[-11 -28 -15  16  19  17  14   8  -2 -16  -4 -25 -29   1   6  26 -12   2
   2 -15  -9  -6  -4 -32  34 -24 -27  -3 -13  16 -20 -31 -33   3  -5  -6
 -15   3 -22 -26  34]  0
[-24  50  -5  45  25  35 -35 -22  13   9   3  67  11  31  23 -27 -30  23
  24  40 -27  11 -24 -15  13  21 -10  10   9 -50 -39  -7   4   3 -33 -12
  30  -9  41  -1  49]  6
[ -2  23  31  15  31  16  14   0 -23  -5  34 -83 -41  33   9 -17   0  27
   0 -60  16 -16  -2 -23  13 -26  20 -19   3   5 -32   5 -25  14 -15 -17
  54  47  -3 -18  24]  5
[-16  15  18  58  26  25  12  30  25  40  14  15 -25  72  36 -64 -20 -25
  12 -26 -17  26 -34  45  12  46  14  14   4  -6 -18 -30  30  42  32 -11
  62 -15  15 -24  31]  8
[-12  19   3  18  -2 -12 -33  12   1 -32  11   0 -18  -9  22 -23 -13 -34
 -11 -10 -17  14 -14 -28   4 -11   0 -19  39 -44  22  -2 -42  25  38 -29
  -4  16  22  -7  47]  5
[-21   3 -20  12   9  18   1 -30  32  38 -10  38  41  33  -4  45 -18  31
  24  88   1   1  12  10   5  -9 -26  57 -28  -5 -55  24  11 -41 -51  -6
   4  -7 -12   2 -33]  4
[  85  -25   36   -3  100   36   20    5    7    1   29  -54  -21   51
  -25  -21  -22  -18   55 -114  -17  -57  -36  -31   28   -1    0  -23
  -19    3  -26  -12  -62   35  -28  -45   38    7  -43   14   31]  8
[-17 -17 -26  11 -25   4  -4   8  17  13  -8  13  20  19  14  16   1  -6
  -9  37   5   6   2   4   5   2  -8  41 -20  24  -7  14  20  -5  10  18
  -8  -9  -7  -3 -13]  1
[ -5  11   5  16 -18   4  -1   3   9  13   6  -9  11   2  -3 -49  -4 -17
  -6 -22  -6   9  -7  40  -5  34  29   4  18  19  25   2  35  -6  19  24
  -4 -12  11  12   5]  6
[ 17   2  10 -19  66  35  22  -1 -29  40  -3 -71   7  41 -13  21 -26  42
  44 -55 -13 -37  -3 -33  10 -24 -16   8 -39  45 -30  13 -12 -25 -42   5
   2  23 -36  14   1]  5
[ 18  23   3 -13  40  20 -24 -24 -15   4  -7  23  16 -15 -28  -4 -22  20
  38  -7 -25 -28  -8 -30  -2  -3   0 -22   3 -23 -21 -10 -15 -28 -51  -4
   0  -9  15  23  37]  6
[ -9 -26 -18 -22   0  -2   3  16   2   3 -15   4  -9   4   8  37 -11  12
 -29  20  -5  16   4  14  13 -22 -19   6 -10  14  20   9 -12  -3  35   9
 -47  -7 -29 -12  -5]  7
[ -5 -21 -18 -19 -14 -17 -15  -9  18 -20  -9  18  11 -28 -24  23  -6 -16
   4  37  -4   1  16   0  -2 -18 -13   9  21 -22   8  10 -24 -20   4 -17
 -34 -12  -8   2  -6]  4
[-17  39 -19  20  39  44  -8  16  -4  55 -21  71   5  48  20  27 -31  53
  37  55 -37  13 -27  -8   9  -3 -44  13 -30 -34 -35 -31  23 -15 -37  16
  15 -17  11 -15  43]  8
[ 12  26  25  -4   9   0  13  26 -22   8  23 -59 -31  35  -2 -24  27  22
  16 -76  27 -30 -16  -7   4  26  32  -6   8  40  -2  12   0  38   8  29
  53  26  -7  -3 -11]  1
[-20   3  -3   2 -43  10  44  48 -18  60  -4 -37 -12  15   0  10  17  41
 -21  -2  17  26   8  64  -9   3  13  19 -23  51  16  -2  76 -21  10  80
   1 -12 -10 -22 -16]  8
[ 11  27   5  10  17  -3 -36  -3   4 -14   4  36   0  19  11 -17  -3 -15
  32  -2  -9 -18 -24 -41   1  19   0  -2  17 -32 -17  -4 -32  32   2 -22
  34   3  20   7  26]  1
[ 14   1  28   4  24   9  10  20 -20   4  30 -61 -24  21  -7 -35   2   5
   7 -51   8   5 -18  -6   0  25  19 -11  14  -1   3   5 -17  31   2   7
  37  14  -2 -22   7]  2
[-20 -33 -24  23 -94 -11  33  35  27  26  13 -44  -9 -12  14  35  45  11
 -63  39  49  32  39  71  -6   0  21  45 -29  50   4  41  50  -9  24  61
  -9 -13  -9 -23 -50]  8
[  6 -44   1   6  70  19   2 -21  15 -23   6 -42 -16  19   7  -3 -48 -32
  12 -38 -32 -13  -4 -42  27 -38 -19 -14 -14 -11 -32 -20 -56  -8  -9 -73
 -16  12 -23   3  49]  5
[  6  15  -6   5   3  25  -4  -6   0   3  17 -25 -10  19   3  11  13  56
  -3  -8   9 -16  -1  -3  15  -1   7   5 -10  16 -19  29  -4   4 -29  24
  15   6  -8   1  -7]  6
[ 41 -25  -8 -20   4   0  -9   4  21  44 -32  30  50  -7 -19  -4 -20 -50
  37  -2 -36  -8 -14  21 -26  19 -14   9 -12  16  34  -8  17 -26  18  12
 -53 -44 -19  38  -7]  8
[ 20 -24 -42 -34  46  35 -21  -5  -6  -3 -22   1  19   4 -14  73 -27  44
  30  39 -30 -11  -9 -58  14 -32 -56   7 -38 -19 -14   7 -67  -6 -48  -6
 -55  -9 -38 -10  12]  2
[-20 -41 -19  35 -36   7  13  18  52  29  -5   5   9  17  23   0  -5 -40
 -26  31  -1  30   9  61   3  21   2  42 -25  26  -2   0  31  -1  33   8
 -18 -34 -10 -10  -8]  8
[-20 -34 -13  17 -23  16  27  25  29  42   1 -59  17  38   9  -8  -2 -14
 -22  -3  10  33  -5  55   0  40   9  48 -19  65  28  22  31  11  39  40
 -27 -11 -34 -23 -46]  2
[-25  18  -7  51  10  10 -10  19   7  15 -20  58   8  26  28 -50 -38 -45
  21  11 -38  39 -39   3  12  36 -21  21  25 -19  17 -47  15  22  35   7
   4 -16  19 -16  42]  0
[-12  51 -26   8 -65 -15 -31  22 -11   5  11  30  -4  -5  28  45  35  61
 -19  61  26   4   3  -5   2   1 -15  26   5 -14  -1  47  -7  38   3  52
   1   7   9 -17 -43]  3
[ 27 -26  -3 -21 -17 -21  -5  30   2 -40  12 -34 -52 -41  -7  12  19 -12
 -20 -40  -1  -6   2  -8   4 -22   4 -49  18 -18  33 -14 -45  23  33 -10
 -21  -8  -9 -13  31]  8
[-25   0 -16  42 -49  -2   9  25  12  11  -5   6   6   8  26  -9   5 -19
 -16  17   6  29  -8  24   8  27  -6  39   7  29  23   1  25  15  36  45
  -5  -3   1 -18 -10]  0
[ -9  17 -15  -5 -22   6 -16  -1 -11 -24  15 -14 -21 -24  -7  12  19  35
 -27  14  15  -1  14  -5   4 -18  15 -15  12 -17 -10  10 -11  -9 -21  21
   3   8  13 -12  19]  6
[-18  -4 -17   7  33  15 -34 -15   8 -30 -12  50  -9 -17   1 -22 -37 -22
   6  13 -49   7 -14 -20  15  -8 -10 -32  20 -51  -4 -45 -24 -13  -1 -40
 -28 -25  21  -2  80]  6
[-12 -33  15  60   4   4  10 -24  51   3  26   0   0  47  30 -25 -12 -44
 -29  14  25  24   5  23  17  23  17  51 -10   4 -49  32  -7  24  12 -43
  38   5   3  -8 -16]  7
[-29  57   3  32 -52  -9  -7  27  -7  31  10 -14   9  14  34  -9  12  26
 -20  23  16  32   2  26 -13  17  12  33  15   7  15  46  33  14  27  52
  20  20  27  -5 -23]  5
[-45  -5 -21   0  -3   9   5  19  14   8  -3   8 -19  22   7  34 -15  47
  -8  43  -5  19   3  15  24 -18 -29  16   3  -3  -9   7  -2  -3   5   4
 -11  -8 -18 -31  -7]  4
[  -1  -18   33   28   82   41   26  -33   -4   32   16  -18  -14   74
   -3    2  -34   30   18  -16   10  -19   -9  -30   26  -16   -6   26
  -47    0 -100    2  -21   -7  -64  -47   74   20  -15  -15   21]  7
[ 13   1  11 -16  36   9  -7  31 -21  -4   6 -44 -24   8 -15 -24 -16  -3
  23 -62 -18  -1 -29 -21   5  23  -2 -32  23  -7  33 -15 -43  40  23   0
 -10   1 -14 -20  27]  2
[ -3 -16 -19 -21 -61 -37 -18   4  -4 -22  -6 -17  16 -73  -4  32  14 -23
 -36  38   0  10  31  -6 -19 -40   3  -2  12 -12  32  35 -17 -30  23  13
 -54   1  10  18  -5]  5
[ 15   1   4 -12  32   2 -12   4  -6  -5  -6  19  -9  19   6   7 -23  17
   7 -11 -12  -1 -16 -17  13  -1 -18  -2   4 -14   7  11 -39  25  12 -11
 -10   3 -14   1  12]  7
[-10  -1  -6  41 -31  -3  -8  12  31   2  12  25 -20   7  24  -4   8 -17
 -17  28   3  23   0  25   4  13  -1  14   1 -29 -15  -2  -1  19  17  -8
  18 -16  20 -18  19]  8
[ -7  45 -27 -15 -30   8 -23  41 -16  42 -21  21  33   6   5  21   2  42
  13  49 -11  30 -21   9 -19  34 -21  30   4  -4  54  32  11  17  18  76
 -35 -10  -1  -9 -29]  2
[ -2  23   5  47   8  26  13   8  11  40  30 -32  -8  82  39  -1   5  58
  11 -16  25 -14 -19   3  28  33  -7  49 -30  47 -41  39   9  52 -22  22
  52  17 -26 -15 -50]  3
[ 35  25  27 -11 -41 -35  -2  14 -17   8  20 -20   2 -11  -7 -11  38   2
 -17 -22  47  -5   7  19 -25  27  41  12  26  12  22  64  -1  29  24  41
  36  23  11  14 -55]  7
[-15 -29   2   7  42  32  16  -6   8  21  -9 -24   3  23 -13 -44 -38 -23
   6 -44 -31   1 -10  25  14  13   9  -4  -5  34  -4 -33  30 -30   0  -4
 -21 -23 -14   5  36]  6
[  8  -9 -13  23 -48 -18 -11  12  11 -22   0   7   2 -20  16  -1  12 -34
 -11  10   2  10  -6  -8   4  15 -10  21  17   0  25   7 -23  22  31  17
 -12  -4   0  -2  -3]  0
[ 12 -14  40  11  39   0  10   3   3  -5  26 -39 -27  40  -3 -67  -2 -52
  21 -90   0 -24 -28  -3   7  27  36 -18  18  21  -4 -27  -7  29  23 -29
  49  12  -5   1  23]  1
[ -5 -48 -20 -24  31  25  12 -12   0  -1 -13 -34  -2 -12 -28  16 -21   4
  -3 -25 -20 -16  12   1  16 -26  -3 -13 -22  37  -7 -20   3 -44 -20  -1
 -53 -20 -32   5  23]  6
[  8  71   3 -17  42  26 -33 -12 -44  21 -15  49  14  -2 -26  -9 -28  55
  54   0 -32 -20 -26 -38  -7  -4 -14 -34  16 -45  -7 -21   4 -27 -51  21
   7   0  31  13  49]  6
[ 29   7   3 -19  -3   2 -11 -36  -9   6   5  -8  30 -41 -37  18   8  18
  14  13  10 -30  20 -16 -18 -15  18  -1 -12  -3 -27  25  -4 -50 -64  14
  -1   0  10  34  -7]  6
[ 10 -26   7 -20  91  26   2   1  -6  16 -28  21   0  44  -3  -9 -69  -6
  37 -43 -51  -4 -33 -18  23  -4 -34 -13  -8   5   4 -32 -25   6  16 -36
 -38 -17 -33   4  41]  7
[  3   7 -18 -73  28   6   0   7 -40  18 -28  15   8 -25 -49  77 -11  71
  44  25 -21 -28   6 -32   0 -54 -39 -11  -9  -9   2   2 -18 -50 -51  22
 -44  -5 -27   8  -4]  4
[-11  15  -6   9 -52 -18 -14  22  -2   2  -3  31 -15 -34   2   7  19  -2
 -14  34   5  20  11  23 -17   0   9  -4  12 -34   9  -8  10   2  16  21
   0 -18  32 -14  22]  8
[ 19  10 -17 -13  56  53  -2 -10   0  40 -10  -1  29  51  -4  15 -32  54
  41 -12 -28 -31 -21  -5  20   4 -23  12 -39  32 -20  10   0 -21 -45  22
 -16  -6 -37  19   1]  6
[ 12 -11 -21 -28  77  62  12 -13 -34  57 -31   2  39  46 -23  58 -52  86
  60  36 -43 -13 -19 -43  12 -26 -63  28 -69   5 -36  -6  -7 -47 -84  19
 -30 -12 -41  -4  10]  2
[-13 -26 -24  21 -53 -19 -34 -11  58 -43  13  12   1 -37  16 -11  14 -60
 -47  29   3  16  12  25   1  14  23   3  21 -13  23  14 -24   5  44 -20
 -41 -18   8   5   8]  6
[-11   4  22  48 -18 -19 -21 -10  31  -6  16  -1  12   5  24 -63 -15 -83
 -16  -3 -10  26  -6  13 -10  23  22  21  36 -24   7  14  -4  19  46 -37
  16   4  31  11  13]  5
[-20  35 -11  26 -79 -42 -43  39   9 -36   4  66 -33 -56  22 -18  32 -39
 -38  44  -4  41  -2  22 -16  17  12 -21  57 -78  45 -13 -11  33  65  10
  -5 -20  58 -21  48]  8
[ 21  10   4  11   5 -11 -45 -14  14 -37  14  18   2 -21  -3 -16  -7 -32
  10  21 -11   6 -15 -39  -9  19  -1  -9  28 -75  -6  13 -76  39  -3 -35
   5   0  24  -3  24]  2
[ -8  -9  -3 -11 -96 -24  16 -10  -9  -5  24 -53   7 -63 -27  25  62  18
 -61  31  60  -5  55  49 -25 -13  60  10  -5  36  -1  48  42 -50 -20  64
   3   9  13   2 -43]  6
[  3   3  47  30  29  -1  19 -34  -7  29  16  10   9  26  -9 -40 -17 -21
   6  -9  18   5   0  11 -12  13  28  21   2  -9 -52   7  25 -12 -30 -21
  64  13  27   6  -2]  7
[  1 -24 -21  -3  41  33 -17 -43  19  24 -24  46  52   3 -20   3 -51 -22
  26  36 -41 -11  -6 -11   1  -9 -22  17 -26  -9 -29 -17  10 -58 -52 -18
 -41 -28  -6  28  25]  6
[ 23   6  25 -15  68   5 -17 -11 -20 -11  -2 -23  -7   4 -13 -29 -42 -26
  43 -58 -43 -27 -24 -47   4 -20  -7 -42  15 -28   2 -29 -54  -3  -4 -51
   0  14  -3  17  58]  5
[-17 -38   0  29  10   4   6 -13  30 -20  25 -27 -25  27  15  -4   2 -32
 -13  -5  17 -11   4 -10  23  -7  15   7 -15  11 -47 -11 -19  12  -1 -40
  29   9  -8 -17  13]  1
[  9  13  27  -8 -21 -35  -8  26 -23 -30  26 -72 -39 -35  -4 -34  28 -30
 -21 -72  14  -9   6  -6 -10  -3  39 -36  45   0  40  16 -34  24  52   0
   8  28   9   2  14]  5
[ 19  -8  25 -42  44 -32 -27 -26 -45 -11 -24  56  13 -67 -51 -43 -55 -70
  44 -25 -61 -20 -18 -31 -22 -30  -6 -64  41 -67  18 -79 -14 -35  -3 -47
 -54 -26  20  22  64]  3
[ 24  23  -9 -36 -13 -27 -40  26 -23 -37  -2  15 -21 -29   0  15  20   7
  14 -18 -14 -22 -18 -48  -2  -8  -9 -30  31 -27  44   3 -46  32  33   8
 -22   3   3  10  16]  1
[-20 -19  21  13  36  14  16  15 -12  16   4 -33 -11  18 -18 -61 -35 -40
   4 -41 -15  30 -21  19  -5  25  17  -7  19  -6  14 -36  13  10  21  -3
   3  -6   2 -30  32]  2
[ 12 -24 -37 -48 -22 -29 -42   1  -2 -43 -26   0  14 -76  -8  50 -13 -24
 -15  32 -31  -5  21 -40  -7 -56 -27 -25  11 -32  38  13 -67 -20  27 -18
 -93  -8 -11  20  22]  5
[ 41 -40  23 -13  -7  -1  51 -15   6  43  20 -82  -3  -5 -30  21  31  15
  -8 -36  38 -28  32  34 -20 -26  34  14 -45  58 -42  28  34 -39 -37  21
  25   5 -22  10 -53]  8
[ -19  -63   12   31  -31  -17   53   19   20   -8   45 -104  -52   21
    1  -34   44  -52  -91  -41   72   26   33   63   17   20   60   33
    4   59  -15   38   13   24   45   10   45   23  -23  -29  -42]  7
[-14 -21  -7  -4 -43 -47 -37   0  -2 -46   4  32 -21 -67   1  -2   5 -49
 -29  24  -7   6  11 -13  -4 -16   1 -29  38 -46  21 -18 -30  12  39 -26
 -41 -17  17 -12  21]  3
[  0 -68 -12  14  62  26  10 -27  65  -3   8 -17   4  62  -6 -13 -44 -44
  17 -23 -12  -9  -7  12  35   1 -22  30  -9  24 -42   3 -35   7  -1 -67
 -10 -10 -48  -5 -13]  4
[ 17   2  21   1  46  23   8  -8 -16  35   1 -25  21  24 -27 -29 -26  -3
  44 -26 -13  -3 -18  -5 -10  24   7  10  -9  -1 -19  -5  -6  -1 -33   0
  19  -2  -1  -1   8]  2
[-51  80   6  33 -42 -22 -47  29 -18  -5  -2  53  -9 -16  38 -31  -4 -13
  -7  36 -20  45 -17  -4 -16  12   5  -6  55 -67  38  -9   2  22  52   7
   5  10  61 -13  52]  5
